Below is a small trained network, with its code and all its weights. Each question gives an input and a target symbol and asks what happens when units are switched off, that is, made to give their printed mean instead of their output.

import numpy as np


def w(rows, s, z=0):
    codes = np.array(rows[::2]) - 128.0
    scale = np.full(codes.shape[1], s)
    scale[-1] = z or s
    return codes * scale


def f(y):
    return np.maximum(y, 0)


def softmax(a):
    e = np.exp(a - a.max(-1, keepdims=True))
    return e / e.sum(-1, keepdims=True)


def log_softmax(a):
    a = a - a.max(-1, keepdims=True)
    return a - np.log(np.exp(a).sum(-1, keepdims=True))


def net(x, mask):
    ids = ['βεμξπφ'.index(c) for c in x.split()]
    T = len(ids)
    res = E[ids] + P[:T]
    u = 0
    for l in range(2):
        q, k, v = (res @ M[l].T for M in (Q, K, V))
        z = softmax(np.where(np.tri(T) > 0, q @ k.T / 3**0.5, -1e9)) @ v
        res = res + np.where(mask[u], z, O[l][:, -1]) @ O[l][:, :-1]
        u += 1
        y = f(res @ A[l][:, :-1].T + A[l][:, -1])
        res = res + np.where(mask[u : u + 8], y, B[l][:, -1]) @ B[l][:, :-1]
        u += 8
    return log_softmax(res[-1] @ U[:, :-1].T + U[:, -1])


Q, K, V, O, A, B = {}, {}, {}, {}, {}, {}
E = w([
[84,50,97],'β',
[197,76,80],'ε',
[193,186,97],'μ',
[131,49,87],'ξ',
[54,122,233],'π',
[254,175,76],'φ',
],0.0083)
P = w([
[120,172,56],'0',
[89,109,59],'1',
[132,106,191],'2',
[8,133,112],'3',
[134,92,53],'4',
[150,114,249],'5',
[95,172,77],'6',
[184,54,21],'7',
[148,105,224],'8',
],0.018)
Q[0] = w([
[210,116,120],'L0H1',
[121,129,106],'L0H1',
[251,2,70],'L0H1',
],0.013)
K[0] = w([
[186,52,180],'L0H1',
[84,176,164],'L0H1',
[190,158,254],'L0H1',
],0.0093)
V[0] = w([
[247,201,122],'L0H1',
[44,158,168],'L0H1',
[73,212,113],'L0H1',
],0.013)
O[0] = w([
[11,153,148,209],'L0H1',
[206,217,126,4],'L0H1',
[150,191,66,27],'L0H1',
],0.012,0.0024)
A[0] = w([
[255,100,38,2],'L0N1',
[168,41,193,68],'L0N2',
[117,195,6,186],'L0N3',
[231,115,175,234],'L0N4',
[159,64,104,66],'L0N5',
[113,12,144,142],'L0N6',
[182,96,42,162],'L0N7',
[84,69,212,158],'L0N8',
],0.0093,0.0067)
B[0] = w([
[153,230,132,193],'L0N1',
[77,41,178,205],'L0N2',
[196,65,61,250],'L0N3',
[3,219,113,214],'L0N4',
[97,223,178,157],'L0N5',
[175,191,88,254],'L0N6',
[233,21,212,217],'L0N7',
[161,213,78,252],'L0N8',
],0.0061,0.01)
Q[1] = w([
[19,126,201],'L1H1',
[134,134,245],'L1H1',
[37,136,165],'L1H1',
],0.011)
K[1] = w([
[122,128,7],'L1H1',
[166,16,1],'L1H1',
[96,166,34],'L1H1',
],0.014)
V[1] = w([
[1,76,172],'L1H1',
[179,27,168],'L1H1',
[89,12,151],'L1H1',
],0.0074)
O[1] = w([
[17,154,173,81],'L1H1',
[183,30,191,5],'L1H1',
[92,10,215,115],'L1H1',
],0.011,0.0026)
A[1] = w([
[143,97,255,120],'L1N1',
[201,83,189,106],'L1N2',
[40,181,162,102],'L1N3',
[1,103,159,117],'L1N4',
[5,101,116,46],'L1N5',
[75,114,87,176],'L1N6',
[213,2,38,6],'L1N7',
[187,167,29,85],'L1N8',
],0.0093,0.013)
B[1] = w([
[2,74,43,173],'L1N1',
[201,132,57,185],'L1N2',
[172,170,73,194],'L1N3',
[210,118,160,215],'L1N4',
[174,191,134,183],'L1N5',
[84,94,198,216],'L1N6',
[93,208,167,226],'L1N7',
[62,69,197,250],'L1N8',
],0.0078,0.013)
U = w([
[194,89,173,78],'β',
[124,41,254,244],'ε',
[108,63,59,107],'μ',
[180,72,63,88],'ξ',
[136,132,243,5],'π',
[123,135,75,105],'φ',
],0.0084,0.0027)

Each question gives the input, a string of symbols that net reads in full, and the target symbol t.
The units are the heads (3 rows each of Q, K, V and O) and the neurons (one row each of A and B). Each row of codes is followed by its name. A weight is (code - 128) times the scale printed after its matrix; where a second scale follows, it is the last column's (O, A, B and U).
mask holds one flag per unit, layer by layer, with each layer's heads first. A switched-off unit (its flag False) gives its mean, the last column of its rows in O or B, instead of its output. The means were averaged over made-up inputs and are rounded, as every weight is.
A unit's drop is (log p(t) with every unit on - log p(t) with that unit switched off) / (log p(t) with every unit on - log p(t) with every unit switched off).
The circuit of an input: a set's keep is (log p(t) with only the set's units on - log p(t) with every unit switched off) / (log p(t) with every unit on - log p(t) with every unit switched off). Starting from the 12 units with the biggest drops (on a tie, the unit counted first), units are removed one at a time, each time the one whose removal leaves the highest keep (on an exact tie, the one counted first), for as long as the keep stays at least 0.8.
circuit, biggest first: the units of the circuit, biggest drop first
most important unit: the unit with the biggest drop
top k neurons: the k neurons with the biggest drops, biggest first
top k neurons in layer l: the k neurons of layer l with the biggest drops, biggest first
input ε ε β ξ ξ, target β: most important unit	L0N1
input β ε φ β ε ε π ε, target ε: circuit, biggest first	(L0H1 L1H1)
input ξ μ β φ ε ε ε ξ, target ε: circuit, biggest first	(L0H1 L1H1)
input ξ φ β π ε, target β: top 2 neurons in layer 0	(L0N1 L0N7)
input β ε π ξ φ, target π: circuit, biggest first	(L0H1 L0N1 L1N8)
input μ β μ μ μ β, target φ: top 2 neurons in layer 0	(L0N7 L0N3)
input μ ε φ, target φ: circuit, biggest first	(L0H1 L0N7 L1H1)
input ε ε μ β ε φ μ π, target φ: circuit, biggest first	(L0H1 L1H1 L0N7)
input β β β, target ξ: circuit, biggest first	(L0H1 L1H1 L1N2)
input μ ξ π, target φ: circuit, biggest first	(L0N7 L0H1 L1H1)
input π φ ξ, target β: circuit, biggest first	(L0H1 L1H1 L1N2)
input μ ε ε ξ φ β π φ μ, target φ: circuit, biggest first	(L0N3 L0H1 L1H1)
input β ξ β φ μ, target β: top 2 neurons	(L0N7 L0N4)
input π β π φ β φ φ ξ, target φ: top 3 neurons in layer 1	(L1N3 L1N5 L1N8)
input μ μ φ π ξ, target φ: top neuron	(L0N7)
input π ε β, target β: circuit, biggest first	(L0H1 L1H1)
input β φ φ ε ξ ξ β ε φ, target ξ: circuit, biggest first	(L1H1 L1N2 L1N1)
input β ε μ, target ξ: top 2 neurons in layer 1	(L1N2 L1N6)
input μ φ β φ φ, target β: top 3 neurons in layer 1	(L1N8 L1N2 L1N6)
input ξ β φ, target μ: top 2 neurons	(L1N1 L0N4)
input φ ξ φ φ β β, target π: top neuron in layer 1	(L1N4)
